Below is a small trained network, with its code and all its weights. Each question gives an input and a class and asks what happens when units are switched off, that is, made to give their printed mean instead of their output.

import numpy as np


def w(rows, s, z=0):
    codes = np.array(rows[::2]) - 128.0
    scale = np.full(codes.shape[1], s)
    scale[-1] = z or s
    return codes * scale


def norm(h):
    return h / np.sqrt((h * h).mean(-1, keepdims=True) + 1e-5)


def f(y):
    return np.maximum(y, 0)


def log_softmax(a):
    a = a - a.max(-1, keepdims=True)
    return a - np.log(np.exp(a).sum(-1, keepdims=True))


def net(x, mask):
    res = np.array(x, float).reshape(1, 6) / 4 @ E
    u = 0
    for l in range(3):
        y = f(norm(res) @ A[l][:, :-1].T + A[l][:, -1])
        res = res + np.where(mask[u : u + 9], y, B[l][:, -1]) @ B[l][:, :-1]
        u += 9
    return log_softmax(norm(res)[-1] @ U[:, :-1].T + U[:, -1])


A, B = {}, {}
E = w([
[114,109,73,79,167,133,248,121,82,158],'x0',
[217,106,223,231,58,151,60,110,136,224],'x1',
[101,183,234,100,163,142,89,197,76,231],'x2',
[13,161,83,131,212,152,96,87,42,165],'x3',
[130,254,86,75,153,215,179,158,193,73],'x4',
[127,203,107,156,56,156,161,202,164,134],'x5',
],0.0038)
A[0] = w([
[128,126,137,98,112,141,69,73,82,111,118],'0.n0',
[120,127,115,148,122,42,85,82,154,62,166],'0.n1',
[173,178,99,103,119,142,95,146,132,157,19],'0.n2',
[134,91,137,142,119,111,110,145,129,129,254],'0.n3',
[151,110,112,133,128,167,253,113,107,158,18],'0.n4',
[95,151,149,87,97,101,126,142,111,190,78],'0.n5',
[170,180,153,215,81,208,175,191,124,104,10],'0.n6',
[91,167,150,138,75,99,117,117,131,121,117],'0.n7',
[115,105,109,162,207,82,172,138,96,136,117],'0.n8',
],0.0049,0.0011)
B[0] = w([
[165,142,72,134,36,62,169,145,142,51,188],'0.n0',
[129,51,169,218,148,127,37,80,182,80,246],'0.n1',
[168,57,100,149,114,149,205,165,154,118,169],'0.n2',
[112,108,106,152,75,127,74,135,116,117,205],'0.n3',
[186,192,1,138,117,80,178,46,119,160,217],'0.n4',
[192,142,99,157,90,133,112,103,101,77,190],'0.n5',
[131,134,151,84,84,174,130,183,252,183,252],'0.n6',
[157,75,100,89,132,153,107,144,122,186,167],'0.n7',
[181,156,84,125,114,206,193,96,154,106,225],'0.n8',
],0.0049,0.0027)
A[1] = w([
[129,156,151,137,45,181,122,100,129,166,146],'1.n0',
[115,107,101,136,121,153,102,161,144,109,112],'1.n1',
[138,166,228,165,110,146,75,128,104,169,116],'1.n2',
[71,175,122,142,254,156,133,154,99,87,94],'1.n3',
[69,145,118,62,183,168,138,165,80,45,103],'1.n4',
[107,14,98,214,66,120,182,158,74,153,95],'1.n5',
[136,165,101,116,153,118,207,98,139,177,77],'1.n6',
[105,157,85,148,117,150,217,78,97,91,128],'1.n7',
[113,156,151,145,90,177,159,199,169,132,3],'1.n8',
],0.0059,0.0015)
B[1] = w([
[129,158,118,133,118,113,97,170,71,140,210],'1.n0',
[131,138,119,117,143,164,150,94,113,162,167],'1.n1',
[205,101,84,133,214,87,140,191,104,129,218],'1.n2',
[136,151,198,67,129,91,81,110,198,118,221],'1.n3',
[80,106,186,45,117,45,19,120,153,174,232],'1.n4',
[64,93,140,98,172,168,181,157,156,132,223],'1.n5',
[142,123,69,132,133,111,151,46,126,82,217],'1.n6',
[153,86,80,33,141,42,126,96,117,201,255],'1.n7',
[180,253,159,143,89,186,224,154,188,179,208],'1.n8',
],0.0058,0.0041)
A[2] = w([
[11,17,152,62,143,156,71,113,184,147,254],'2.n0',
[90,173,103,58,100,137,18,71,101,112,93],'2.n1',
[206,116,141,112,176,145,130,206,109,167,140],'2.n2',
[139,218,205,151,33,226,195,134,167,110,131],'2.n3',
[88,84,201,116,114,92,100,44,126,139,246],'2.n4',
[184,30,183,193,61,130,87,104,176,15,164],'2.n5',
[102,114,103,107,126,92,204,54,88,126,28],'2.n6',
[96,125,174,85,145,107,123,85,253,99,195],'2.n7',
[123,138,212,180,169,91,99,172,185,62,176],'2.n8',
],0.0049,0.00095)
B[2] = w([
[80,149,175,147,116,162,179,164,140,119,253],'2.n0',
[141,155,165,109,130,56,126,167,148,112,207],'2.n1',
[129,80,139,152,145,46,117,120,84,154,202],'2.n2',
[172,254,101,194,88,170,138,177,194,194,228],'2.n3',
[88,201,201,125,64,220,168,181,173,114,216],'2.n4',
[58,226,50,171,138,184,73,65,87,44,251],'2.n5',
[190,50,101,113,183,187,166,111,135,111,203],'2.n6',
[144,126,233,157,82,130,70,133,56,152,241],'2.n7',
[110,90,20,144,104,151,152,65,128,109,192],'2.n8',
],0.0066,0.0045)
U = w([
[169,51,137,200,172,15,63,187,31,187,123],'0',
[35,171,254,16,122,64,91,135,164,111,161],'1',
[61,151,83,220,76,204,52,50,124,12,190],'2',
[41,56,133,159,148,196,204,148,95,101,6],'3',
[170,75,5,27,158,111,212,37,145,135,149],'4',
[197,249,97,177,46,188,157,209,207,205,143],'5',
],0.008,0.0018)

Each question gives the input, the list of numbers given to net, and the class t.
The units are the neurons (one row each of A and B). Each row of codes is followed by its name. A weight is (code - 128) times the scale printed after its matrix; where a second scale follows, it is the last column's (A, B and U).
mask holds one flag per neuron, layer by layer. A switched-off neuron (its flag False) gives its mean, the last column of its row in B, instead of its output. The means were averaged over made-up inputs and are rounded, as every weight is.
A unit's drop is (log p(t) with every unit on - log p(t) with that unit switched off) / (log p(t) with every unit on - log p(t) with every unit switched off).
The circuit of an input: a set's keep is (log p(t) with only the set's units on - log p(t) with every unit switched off) / (log p(t) with every unit on - log p(t) with every unit switched off). Starting from the 12 units with the biggest drops (on a tie, the unit counted first), units are removed one at a time, each time the one whose removal leaves the highest keep (on an exact tie, the one counted first), for as long as the keep stays at least 0.8.
units of the circuit, in order: the units of the circuit, biggest drop first
k most important neurons: the k neurons with the biggest drops, biggest first
k most important neurons of layer l: the k neurons of layer l with the biggest drops, biggest first
drop of u: that unit's drop, to one decimal
input [3,5,-4,4,-8,3], class 3: units of the circuit, in order	(1.n5)
input [5,-7,-4,-8,0,7], class 4: units of the circuit, in order	(1.n7, 2.n3)
input [6,3,7,8,-1,-8], class 1: 2 most important neurons	(1.n3, 2.n4)
input [1,3,7,-3,0,0], class 0: 2 most important neurons of layer 1	(1.n2, 1.n0)
input [-1,-6,-8,-2,-6,0], class 2: units of the circuit, in order	(0.n1, 2.n5)
input [-8,6,5,-4,3,-6], class 0: units of the circuit, in order	(1.n2, 2.n2)
input [8,2,7,-4,-2,-5], class 4: units of the circuit, in order	(0.n4, 1.n6, 2.n7)
input [-8,-5,-1,6,1,-3], class 1: 2 most important neurons	(1.n4, 2.n1)
input [0,3,-1,1,0,0], class 0: 3 most important neurons	(1.n2, 2.n2, 0.n8)
input [3,-7,-1,-2,5,-6], class 1: 2 most important neurons	(1.n4, 1.n3)
input [-3,-4,2,7,-8,-6], class 3: 4 most important neurons	(2.n0, 0.n0, 1.n7, 1.n5)
input [1,-1,-1,7,-5,1], class 3: 2 most important neurons of layer 0	(0.n4, 0.n0)
input [-8,7,0,-6,-5,-2], class 2: 2 most important neurons	(2.n5, 1.n7)
input [5,-8,8,-1,7,1], class 1: units of the circuit, in order	(1.n4)
input [-3,6,-4,-5,4,-5], class 2: drop of 2.n5	0.4
input [-1,-1,8,-2,0,-5], class 0: drop of 2.n3	0.0
input [-2,8,5,1,-1,-1], class 0: drop of 1.n2	0.3
input [2,2,0,-3,8,-7], class 4: drop of 0.n4	0.1
input [3,-2,0,-8,8,-5], class 4: 3 most important neurons of layer 1	(1.n7, 1.n6, 1.n3)
input [-7,7,1,5,-4,1], class 0: units of the circuit, in order	(1.n2)
input [-6,-7,-7,0,4,4], class 1: 2 most important neurons of layer 1	(1.n4, 1.n7)
